Below are the code and all the weights of a small trained network. Each question names an input and a class and asks about switching units off, where a switched-off unit gives its printed mean instead of its output.

import numpy as np


def w(rows, s, z=0):
    codes = np.array(rows[::2]) - 128.0
    scale = np.full(codes.shape[1], s)
    scale[-1] = z or s
    return codes * scale


def f(y):
    return np.maximum(y, 0)


def log_softmax(a):
    a = a - a.max(-1, keepdims=True)
    return a - np.log(np.exp(a).sum(-1, keepdims=True))


def net(x, mask):
    res = np.array(x, float).reshape(1, 7) / 4 @ E
    y = f(res @ A[0][:, :-1].T + A[0][:, -1])
    res = res + np.where(mask, y, B[0][:, -1]) @ B[0][:, :-1]
    return log_softmax(res[-1] @ U[:, :-1].T + U[:, -1])


A, B = {}, {}
E = w([
[75,61,48,10],'x0',
[128,128,127,128],'x1',
[127,128,127,128],'x2',
[176,1,153,171],'x3',
[128,128,128,128],'x4',
[127,128,129,129],'x5',
[240,140,211,34],'x6',
],0.01)
A[0] = w([
[156,137,126,129,114],'N1',
[173,131,149,99,49],'N2',
[113,175,116,108,72],'N3',
[142,154,134,167,86],'N4',
[43,105,83,208,74],'N5',
[95,116,108,152,86],'N6',
[94,121,100,173,75],'N7',
[107,85,106,67,122],'N8',
[95,118,117,162,96],'N9',
[153,133,145,105,70],'N10',
[89,221,110,105,41],'N11',
[99,118,149,136,67],'N12',
[117,125,115,149,68],'N13',
[84,79,74,50,82],'N14',
[131,127,113,132,69],'N15',
[192,128,162,57,50],'N16',
[152,128,132,107,95],'N17',
[164,177,157,225,91],'N18',
[115,112,130,114,60],'N19',
[151,130,141,112,71],'N20',
[146,2,146,179,2],'N21',
[149,140,120,140,24],'N22',
[139,142,147,165,101],'N23',
[152,154,142,178,99],'N24',
[154,64,122,153,21],'N25',
[101,115,102,134,89],'N26',
[94,200,119,108,59],'N27',
[108,142,143,115,85],'N28',
],0.021,0.0049)
B[0] = w([
[133,144,139,121,146],'N1',
[170,128,122,75,171],'N2',
[140,102,83,143,161],'N3',
[100,106,152,126,168],'N4',
[214,149,160,71,251],'N5',
[171,113,157,122,170],'N6',
[170,142,142,105,186],'N7',
[44,140,158,115,192],'N8',
[170,115,144,107,174],'N9',
[169,116,139,111,156],'N10',
[139,122,37,182,193],'N11',
[139,124,125,117,137],'N12',
[152,124,140,126,148],'N13',
[36,107,212,152,220],'N14',
[130,137,147,148,131],'N15',
[223,153,177,125,208],'N16',
[140,135,119,86,151],'N17',
[40,108,203,139,239],'N18',
[102,126,120,105,138],'N19',
[147,124,117,87,150],'N20',
[123,116,2,173,232],'N21',
[133,100,149,128,134],'N22',
[81,140,144,122,170],'N23',
[65,132,148,106,185],'N24',
[124,138,67,169,176],'N25',
[141,135,150,113,161],'N26',
[121,135,41,147,179],'N27',
[128,121,114,134,138],'N28',
],0.041,0.021)
U = w([
[34,124,160,176,228],'0',
[198,169,131,123,126],'1',
[109,120,3,227,8],'2',
],0.0063,0.0014)

Each question gives the input, the list of numbers given to net, and the class t.
The units are the neurons (one row each of A and B). Each row of codes is followed by its name. A weight is (code - 128) times the scale printed after its matrix; where a second scale follows, it is the last column's (A, B and U).
mask holds one flag per neuron, in row order. A switched-off neuron (its flag False) gives its mean, the last column of its row in B, instead of its output. The means were averaged over made-up inputs and are rounded, as every weight is.
A unit's drop is (log p(t) with every unit on - log p(t) with that unit switched off) / (log p(t) with every unit on - log p(t) with every unit switched off).
The circuit of an input: a set's keep is (log p(t) with only the set's units on - log p(t) with every unit switched off) / (log p(t) with every unit on - log p(t) with every unit switched off). Starting from the 12 units with the biggest drops (on a tie, the unit counted first), units are removed one at a time, each time the one whose removal leaves the highest keep (on an exact tie, the one counted first), for as long as the keep stays at least 0.8.
units of the circuit, in order: the units of the circuit, biggest drop first
top k neurons: the k neurons with the biggest drops, biggest first
drop of u: that unit's drop, to one decimal
input [1,-8,-7,-5,2,6,-5], class 1: top neuron -> N21
input [0,3,-4,-8,7,5,7], class 2: top 2 neurons -> N11, N5
input [6,-1,0,7,8,-7,-3], class 2: top 2 neurons -> N21, N18
input [-8,7,-2,-7,1,7,7], class 0: top 3 neurons -> N18, N5, N21
input [-6,4,0,-3,-7,4,-7], class 1: top 2 neurons -> N5, N14
input [6,-6,-5,1,1,8,-8], class 1: top 2 neurons -> N5, N18
input [-2,8,-4,-8,-5,5,-8], class 1: top 3 neurons -> N5, N21, N7
input [-6,-3,-7,-1,6,1,-8], class 1: top 2 neurons -> N5, N14
input [6,-3,3,-8,3,4,-5], class 2: top 3 neurons -> N11, N27, N18
input [7,6,3,8,-2,3,4], class 2: top 2 neurons -> N21, N18
input [-6,-7,3,-8,-6,6,1], class 2: top 3 neurons -> N11, N27, N14
input [-8,7,8,-7,-4,-8,7], class 0: drop of N5 -> 0.7
input [-8,2,8,7,-2,6,7], class 0: drop of N5 -> 0.3
input [6,0,-3,5,3,-6,-8], class 1: units of the circuit, in order -> N5
input [-5,-4,-6,-8,7,6,-4], class 2: drop of N11 -> 1.3
